Below are the code and all the weights of a small trained network. Each question names an input and a target symbol and asks about switching units off, where a switched-off unit gives its printed mean instead of its output.

import numpy as np


def w(rows, s, z=0):
    codes = np.array(rows[::2]) - 128.0
    scale = np.full(codes.shape[1], s)
    scale[-1] = z or s
    return codes * scale


def softmax(a):
    e = np.exp(a - a.max(-1, keepdims=True))
    return e / e.sum(-1, keepdims=True)


def log_softmax(a):
    a = a - a.max(-1, keepdims=True)
    return a - np.log(np.exp(a).sum(-1, keepdims=True))


def net(x, mask):
    ids = ['ΘΛΨΩαβγδεζημξπσ'.index(c) for c in x.split()]
    T = len(ids)
    res = E[ids] + P[:T]
    u = 0
    for l in range(2):
        r = res
        for j in range(3):
            rows = slice(3 * j, 3 * j + 3)
            q, k, v = (r @ M[l][rows].T for M in (Q, K, V))
            z = softmax(np.where(np.tri(T) > 0, q @ k.T / 3**0.5, -1e9)) @ v
            o = O[l][rows]
            res = res + np.where(mask[u + j], z, o[:, -1]) @ o[:, :-1]
        u += 3
    return log_softmax(res[-1] @ U[:, :-1].T + U[:, -1])


Q, K, V, O = {}, {}, {}, {}
E = w([
[166,105,91,111,202,179,71,103,71],'Θ',
[86,156,168,153,124,136,196,157,178],'Λ',
[169,198,181,103,105,137,85,123,119],'Ψ',
[168,61,124,44,99,134,166,166,84],'Ω',
[182,178,163,57,89,190,164,70,127],'α',
[104,219,154,157,116,144,60,137,86],'β',
[158,157,205,158,193,118,119,73,175],'γ',
[152,160,154,138,60,196,154,61,212],'δ',
[97,134,114,137,250,82,168,179,134],'ε',
[145,156,31,37,64,80,128,153,146],'ζ',
[142,65,78,75,142,126,78,86,152],'η',
[145,92,187,183,86,196,148,179,55],'μ',
[88,194,194,74,70,85,129,174,127],'ξ',
[145,8,18,188,143,101,89,183,136],'π',
[164,98,65,52,198,34,158,179,69],'σ',
],0.021)
P = w([
[128,155,61,113,122,160,28,255,205],'0',
[51,136,84,129,55,126,95,125,104],'1',
[166,128,116,105,96,176,90,228,184],'2',
[72,136,81,128,81,137,140,113,101],'3',
[175,119,150,74,94,170,126,212,182],'4',
[81,139,96,131,98,144,158,102,103],'5',
[137,96,225,78,101,172,122,204,160],'6',
[95,145,100,128,108,144,181,98,102],'7',
[223,135,243,51,143,137,240,149,237],'8',
[106,144,105,136,119,143,192,90,104],'9',
],0.011)
Q[0] = w([
[110,125,144,170,141,56,207,117,37],'0.h1',
[166,133,175,158,105,201,86,136,137],'0.h1',
[175,131,199,74,130,171,114,182,154],'0.h1',
[116,49,108,101,102,218,219,113,149],'0.h2',
[39,146,166,138,138,137,203,221,102],'0.h2',
[69,74,94,109,109,72,136,92,1],'0.h2',
[101,91,146,222,118,170,105,65,38],'0.h3',
[127,153,130,118,72,131,90,23,181],'0.h3',
[190,78,131,74,67,119,98,187,222],'0.h3',
],0.0075)
K[0] = w([
[125,119,150,155,144,58,163,143,58],'0.h1',
[160,145,174,186,100,162,165,133,148],'0.h1',
[61,148,191,146,76,132,173,43,55],'0.h1',
[156,115,160,160,96,152,210,18,91],'0.h2',
[48,180,202,185,107,83,196,174,64],'0.h2',
[20,43,69,89,124,91,93,141,52],'0.h2',
[137,112,155,231,108,226,57,120,28],'0.h3',
[103,231,100,132,86,182,153,62,141],'0.h3',
[79,2,117,105,119,77,147,152,168],'0.h3',
],0.0089)
V[0] = w([
[81,156,121,129,108,165,146,142,146],'0.h1',
[121,68,111,109,146,62,144,134,66],'0.h1',
[106,105,187,118,112,109,96,90,51],'0.h1',
[190,124,154,109,169,114,149,113,149],'0.h2',
[107,105,102,86,160,184,131,201,213],'0.h2',
[43,42,121,74,171,112,37,162,146],'0.h2',
[161,171,174,129,114,148,2,130,37],'0.h3',
[107,133,168,159,85,144,145,45,157],'0.h3',
[168,131,179,98,88,126,60,150,207],'0.h3',
],0.0083)
O[0] = w([
[201,112,192,84,218,161,99,95,127,146],'0.h1',
[97,97,214,99,116,82,108,72,71,115],'0.h1',
[142,85,180,86,113,103,127,171,130,78],'0.h1',
[88,161,95,52,107,176,85,174,101,124],'0.h2',
[193,208,162,152,168,79,157,188,149,213],'0.h2',
[158,112,49,110,171,155,165,128,254,155],'0.h2',
[214,208,97,106,176,80,244,110,109,108],'0.h3',
[148,109,116,117,100,118,132,77,107,1],'0.h3',
[89,107,217,107,196,147,136,127,219,173],'0.h3',
],0.0058,0.0092)
Q[1] = w([
[153,155,140,112,240,164,125,71,48],'1.h1',
[128,82,66,171,136,162,112,128,136],'1.h1',
[119,97,195,181,176,137,188,174,98],'1.h1',
[90,149,161,44,111,155,255,96,148],'1.h2',
[68,104,71,116,167,133,111,96,115],'1.h2',
[113,113,72,85,97,170,171,181,150],'1.h2',
[59,156,111,133,174,44,17,91,140],'1.h3',
[114,193,135,125,129,135,142,102,133],'1.h3',
[169,148,120,82,57,206,51,95,106],'1.h3',
],0.01)
K[1] = w([
[109,110,121,148,185,125,153,2,63],'1.h1',
[138,87,102,162,118,109,132,120,133],'1.h1',
[122,65,204,205,188,131,154,174,99],'1.h1',
[68,180,203,144,93,147,115,53,125],'1.h2',
[198,161,210,174,82,136,143,171,143],'1.h2',
[50,96,25,109,59,124,152,137,126],'1.h2',
[127,194,116,147,177,130,56,130,162],'1.h3',
[91,226,128,124,167,147,158,118,118],'1.h3',
[174,127,114,99,117,184,136,101,167],'1.h3',
],0.0088)
V[1] = w([
[83,119,163,162,118,98,111,110,105],'1.h1',
[226,82,100,164,76,146,47,118,171],'1.h1',
[204,152,79,157,200,142,109,132,132],'1.h1',
[111,179,135,137,58,80,112,72,154],'1.h2',
[172,129,139,156,184,78,154,134,135],'1.h2',
[190,142,100,86,99,178,26,143,136],'1.h2',
[132,97,81,121,42,119,101,115,134],'1.h3',
[216,159,77,118,81,179,2,150,174],'1.h3',
[184,64,233,77,231,180,44,215,30],'1.h3',
],0.0072)
O[1] = w([
[113,222,100,80,153,165,137,139,162,2],'1.h1',
[89,144,157,126,179,118,148,138,120,137],'1.h1',
[112,126,99,110,194,141,37,159,86,244],'1.h1',
[95,135,177,175,120,124,98,120,162,108],'1.h2',
[82,145,146,110,189,119,254,128,131,148],'1.h2',
[174,164,84,66,81,126,125,100,142,195],'1.h2',
[195,149,151,137,135,158,148,144,102,69],'1.h3',
[182,137,136,109,145,48,178,114,160,240],'1.h3',
[172,165,133,121,156,108,165,110,181,163],'1.h3',
],0.0085,0.0075)
U = w([
[207,187,153,122,144,144,159,251,185,220],'Θ',
[159,88,196,68,125,172,88,234,111,218],'Λ',
[112,104,243,101,129,51,75,174,101,69],'Ψ',
[39,183,62,68,115,214,140,153,134,110],'Ω',
[78,123,156,192,114,117,146,155,113,154],'α',
[145,165,125,82,77,137,135,89,87,99],'β',
[164,93,82,252,100,87,173,153,110,103],'γ',
[120,141,183,190,182,63,178,65,121,81],'δ',
[116,71,108,95,138,132,188,37,165,72],'ε',
[161,154,97,115,170,146,118,92,65,2],'ζ',
[105,118,156,111,125,28,165,97,38,125],'η',
[178,115,156,215,100,83,48,107,109,105],'μ',
[118,161,77,180,44,55,163,138,163,109],'ξ',
[156,147,107,186,87,126,243,164,71,82],'π',
[129,254,84,206,107,71,134,151,61,39],'σ',
],0.0068,0.0042)

Each question gives the input, a string of symbols that net reads in full, and the target symbol t.
The units are the heads (3 rows each of Q, K, V and O). Each row of codes is followed by its name. A weight is (code - 128) times the scale printed after its matrix; where a second scale follows, it is the last column's (O and U).
mask holds one flag per head, layer by layer. A switched-off head (its flag False) gives its mean, the last column of its rows in O, instead of its output. The means were averaged over made-up inputs and are rounded, as every weight is.
A unit's drop is (log p(t) with every unit on - log p(t) with that unit switched off) / (log p(t) with every unit on - log p(t) with every unit switched off).
The circuit of an input: a set's keep is (log p(t) with only the set's units on - log p(t) with every unit switched off) / (log p(t) with every unit on - log p(t) with every unit switched off). Starting from all 6 units, units are removed one at a time, each time the one whose removal leaves the highest keep (on an exact tie, the one counted first), for as long as the keep stays at least 0.8.
units of the circuit, in order: the units of the circuit, biggest drop first
unit that matters most: the unit with the biggest drop
which heads matter: for each layer, one digit per head in row order, 1 if its drop is at least 0.15 and else 0, layers parted by /
drop of u: that unit's drop, to one decimal
input β π ζ σ ζ η Ψ Θ Ψ, target Λ: which heads matter -> 011 / 001
input ζ δ γ Θ Ψ ξ, target Ψ: units of the circuit, in order -> (1.h2 0.h2 1.h1)
input γ γ α δ η, target Θ: units of the circuit, in order -> (0.h1 1.h3)
input π η η σ σ β μ α π, target Λ: which heads matter -> 011 / 100
input γ α ζ Ψ σ α δ ζ σ, target Λ: units of the circuit, in order -> (0.h3)
input Θ α β Ψ ε α η σ σ, target Λ: units of the circuit, in order -> (1.h3 0.h1)
input π ε ζ α α α π Ψ, target Θ: which heads matter -> 110 / 000
input Λ Λ ζ ζ α ξ π, target Θ: which heads matter -> 000 / 001
input η Θ Θ ε, target Ω: which heads matter -> 000 / 001
input σ Ψ ζ α β δ Ω δ ζ, target Λ: units of the circuit, in order -> (0.h3 0.h2)
input π β ζ Λ, target α: units of the circuit, in order -> (1.h3 1.h2 0.h2)
input α Ω Ψ Ψ ζ Λ η, target Θ: units of the circuit, in order -> (1.h3 0.h1)
input Θ β β Λ Ψ ζ ξ η Λ, target Λ: units of the circuit, in order -> (1.h3 0.h3)
input μ σ π α η Λ Λ, target Λ: units of the circuit, in order -> (1.h3 0.h2)
input ζ η β σ β α ζ η α, target Λ: which heads matter -> 011 / 010
input ε β ζ π Θ α, target β: unit that matters most -> 0.h2
input γ γ σ β Ω ε μ, target Θ: which heads matter -> 000 / 101
input σ Ψ μ δ, target μ: which heads matter -> 011 / 010
input δ β π ε, target Ω: which heads matter -> 100 / 101
input σ ζ Θ ξ α ζ Ω, target Θ: units of the circuit, in order -> (1.h3)
input η Ψ ε Θ σ σ β Ω η, target Λ: units of the circuit, in order -> (0.h2 1.h1 0.h3)
input δ ζ β μ ε Θ β ξ, target Ψ: which heads matter -> 111 / 010
input ζ Ω π η γ ε Θ η ε, target Λ: which heads matter -> 000 / 000
input β α σ η Θ α Θ ζ, target ξ: drop of 0.h1 -> 0.4
input ζ Ψ σ π σ ζ σ η Ψ, target Λ: drop of 0.h2 -> 1.0
input σ η ξ ε ε ζ β μ, target π: drop of 1.h3 -> 0.0
